Below are the code and all the weights of a small trained network. Each question names an input and a target symbol and asks about switching units off, where a switched-off unit gives its printed mean instead of its output.

import numpy as np


def w(rows, s, z=0):
    codes = np.array(rows[::2]) - 128.0
    scale = np.full(codes.shape[1], s)
    scale[-1] = z or s
    return codes * scale


def f(y):
    return np.maximum(y, 0)


def softmax(a):
    e = np.exp(a - a.max(-1, keepdims=True))
    return e / e.sum(-1, keepdims=True)


def log_softmax(a):
    a = a - a.max(-1, keepdims=True)
    return a - np.log(np.exp(a).sum(-1, keepdims=True))


def net(x, mask):
    ids = ['Πζηλσφ'.index(c) for c in x.split()]
    T = len(ids)
    res = E[ids] + P[:T]
    r = res
    for j in range(2):
        rows = slice(2 * j, 2 * j + 2)
        q, k, v = (r @ M[0][rows].T for M in (Q, K, V))
        z = softmax(np.where(np.tri(T) > 0, q @ k.T / 2**0.5, -1e9)) @ v
        o = O[0][rows]
        res = res + np.where(mask[j], z, o[:, -1]) @ o[:, :-1]
    y = f(res @ A[0][:, :-1].T + A[0][:, -1])
    res = res + np.where(mask[2:14], y, B[0][:, -1]) @ B[0][:, :-1]
    return log_softmax(res[-1] @ U[:, :-1].T + U[:, -1])


Q, K, V, O, A, B = {}, {}, {}, {}, {}, {}
E = w([
[140,172,106,57,166,86,160],'Π',
[202,83,65,122,135,132,116],'ζ',
[114,120,96,99,116,41,73],'η',
[111,88,53,4,129,185,159],'λ',
[162,130,86,139,104,92,175],'σ',
[118,96,155,141,130,151,90],'φ',
],0.021)
P = w([
[140,162,5,208,176,125,118],'0',
[46,120,98,87,152,177,159],'1',
[182,137,220,108,89,164,109],'2',
[171,52,153,208,201,120,136],'3',
[72,163,114,99,113,175,141],'4',
[192,136,217,103,91,161,130],'5',
],0.018)
Q[0] = w([
[108,116,157,146,4,176,192],'head 0',
[218,128,200,50,115,105,154],'head 0',
[157,49,163,122,113,106,122],'head 1',
[161,129,159,70,75,127,150],'head 1',
],0.015)
K[0] = w([
[100,253,101,121,105,156,114],'head 0',
[133,153,66,144,142,102,102],'head 0',
[129,67,95,153,158,132,122],'head 1',
[149,206,64,159,120,144,112],'head 1',
],0.018)
V[0] = w([
[175,136,110,178,127,168,226],'head 0',
[89,206,172,133,232,119,222],'head 0',
[60,155,144,180,97,112,70],'head 1',
[104,127,93,8,128,86,168],'head 1',
],0.012)
O[0] = w([
[194,135,98,86,107,145,152,149],'head 0',
[149,136,135,117,132,93,248,2],'head 0',
[158,60,149,100,26,96,163,104],'head 1',
[151,97,153,97,210,114,122,168],'head 1',
],0.015,0.0078)
A[0] = w([
[137,135,62,222,48,117,134,12],'neuron 0',
[174,119,173,61,71,88,117,76],'neuron 1',
[46,161,157,40,117,154,150,126],'neuron 2',
[101,198,38,141,113,119,119,114],'neuron 3',
[53,176,104,66,110,140,156,2],'neuron 4',
[174,129,76,192,105,48,172,80],'neuron 5',
[203,167,156,102,100,165,154,193],'neuron 6',
[80,95,107,77,118,180,120,180],'neuron 7',
[138,109,125,98,122,76,206,113],'neuron 8',
[120,103,146,101,67,82,164,150],'neuron 9',
[68,146,132,152,149,42,131,52],'neuron 10',
[156,249,180,103,92,126,160,87],'neuron 11',
],0.013,0.0089)
B[0] = w([
[168,242,135,78,181,211,208,214],'neuron 0',
[73,141,108,213,252,217,255,209],'neuron 1',
[226,107,229,216,129,195,93,183],'neuron 2',
[146,66,183,181,140,56,98,247],'neuron 3',
[93,231,107,119,79,240,97,140],'neuron 4',
[37,47,237,160,108,221,100,174],'neuron 5',
[78,61,136,97,60,37,105,220],'neuron 6',
[82,157,106,118,86,81,213,239],'neuron 7',
[202,205,91,137,107,10,125,167],'neuron 8',
[228,178,217,126,141,164,78,170],'neuron 9',
[176,176,113,10,6,197,76,191],'neuron 10',
[88,119,38,116,137,193,96,166],'neuron 11',
],0.0078,0.012)
U = w([
[90,184,133,155,110,54,182,151],'Π',
[215,160,158,137,157,148,92,2],'ζ',
[59,197,141,109,56,111,62,161],'η',
[2,119,17,110,132,166,181,172],'λ',
[64,73,220,229,135,114,168,171],'σ',
[83,229,131,120,101,181,163,84],'φ',
],0.0067,0.0087)

Each question gives the input, a string of symbols that net reads in full, and the target symbol t.
The units are the heads (2 rows each of Q, K, V and O) and the neurons (one row each of A and B). Each row of codes is followed by its name. A weight is (code - 128) times the scale printed after its matrix; where a second scale follows, it is the last column's (O, A, B and U).
mask holds one flag per unit, heads first, then neurons. A switched-off unit (its flag False) gives its mean, the last column of its rows in O or B, instead of its output. The means were averaged over made-up inputs and are rounded, as every weight is.
A unit's drop is (log p(t) with every unit on - log p(t) with that unit switched off) / (log p(t) with every unit on - log p(t) with every unit switched off).
The circuit of an input: a set's keep is (log p(t) with only the set's units on - log p(t) with every unit switched off) / (log p(t) with every unit on - log p(t) with every unit switched off). Starting from the 12 units with the biggest drops (on a tie, the unit counted first), units are removed one at a time, each time the one whose removal leaves the highest keep (on an exact tie, the one counted first), for as long as the keep stays at least 0.8.
units of the circuit, in order: the units of the circuit, biggest drop first
unit that matters most: the unit with the biggest drop
top k neurons: the k neurons with the biggest drops, biggest first
heads that matter: for each layer, one digit per head in row order, 1 if its drop is at least 0.15 and else 0, layers parted by /
drop of u: that unit's drop, to one decimal
input Π η σ σ σ λ, target Π: units of the circuit, in order -> [head 0; neuron 8]
input Π η φ, target Π: unit that matters most -> head 0
input φ φ η ζ η, target λ: top 2 neurons -> [neuron 1; neuron 3]
input η η ζ ζ σ, target Π: heads that matter -> 11
input σ η σ, target λ: heads that matter -> 10
input ζ η η ζ φ, target σ: top 3 neurons -> [neuron 2; neuron 10; neuron 0]
input ζ η η η ζ Π, target η: units of the circuit, in order -> [neuron 6; head 0]
input Π σ ζ, target Π: units of the circuit, in order -> [head 0; neuron 8]
input φ Π ζ η λ ζ, target φ: top 4 neurons -> [neuron 0; neuron 9; neuron 1; neuron 3]
input σ λ η σ η η, target λ: units of the circuit, in order -> [neuron 1; head 0; neuron 11]
input Π φ Π φ η σ, target Π: top 2 neurons -> [neuron 8; neuron 6]
input η φ η σ λ, target φ: top 4 neurons -> [neuron 4; neuron 2; neuron 7; neuron 3]
input ζ η η η φ λ, target η: top 2 neurons -> [neuron 6; neuron 1]
input φ ζ ζ λ η Π, target φ: top 3 neurons -> [neuron 9; neuron 1; neuron 11]
input λ η ζ η η λ, target ζ: top 2 neurons -> [neuron 2; neuron 1]
input ζ η η η λ, target φ: top 4 neurons -> [neuron 4; neuron 2; neuron 7; neuron 6]
input λ η η, target ζ: drop of head 1 -> 1.6
input η σ Π Π, target Π: drop of neuron 8 -> 1.3
input η φ η η Π, target ζ: drop of neuron 2 -> 0.5
input φ φ η η ζ η, target φ: drop of neuron 11 -> 0.0
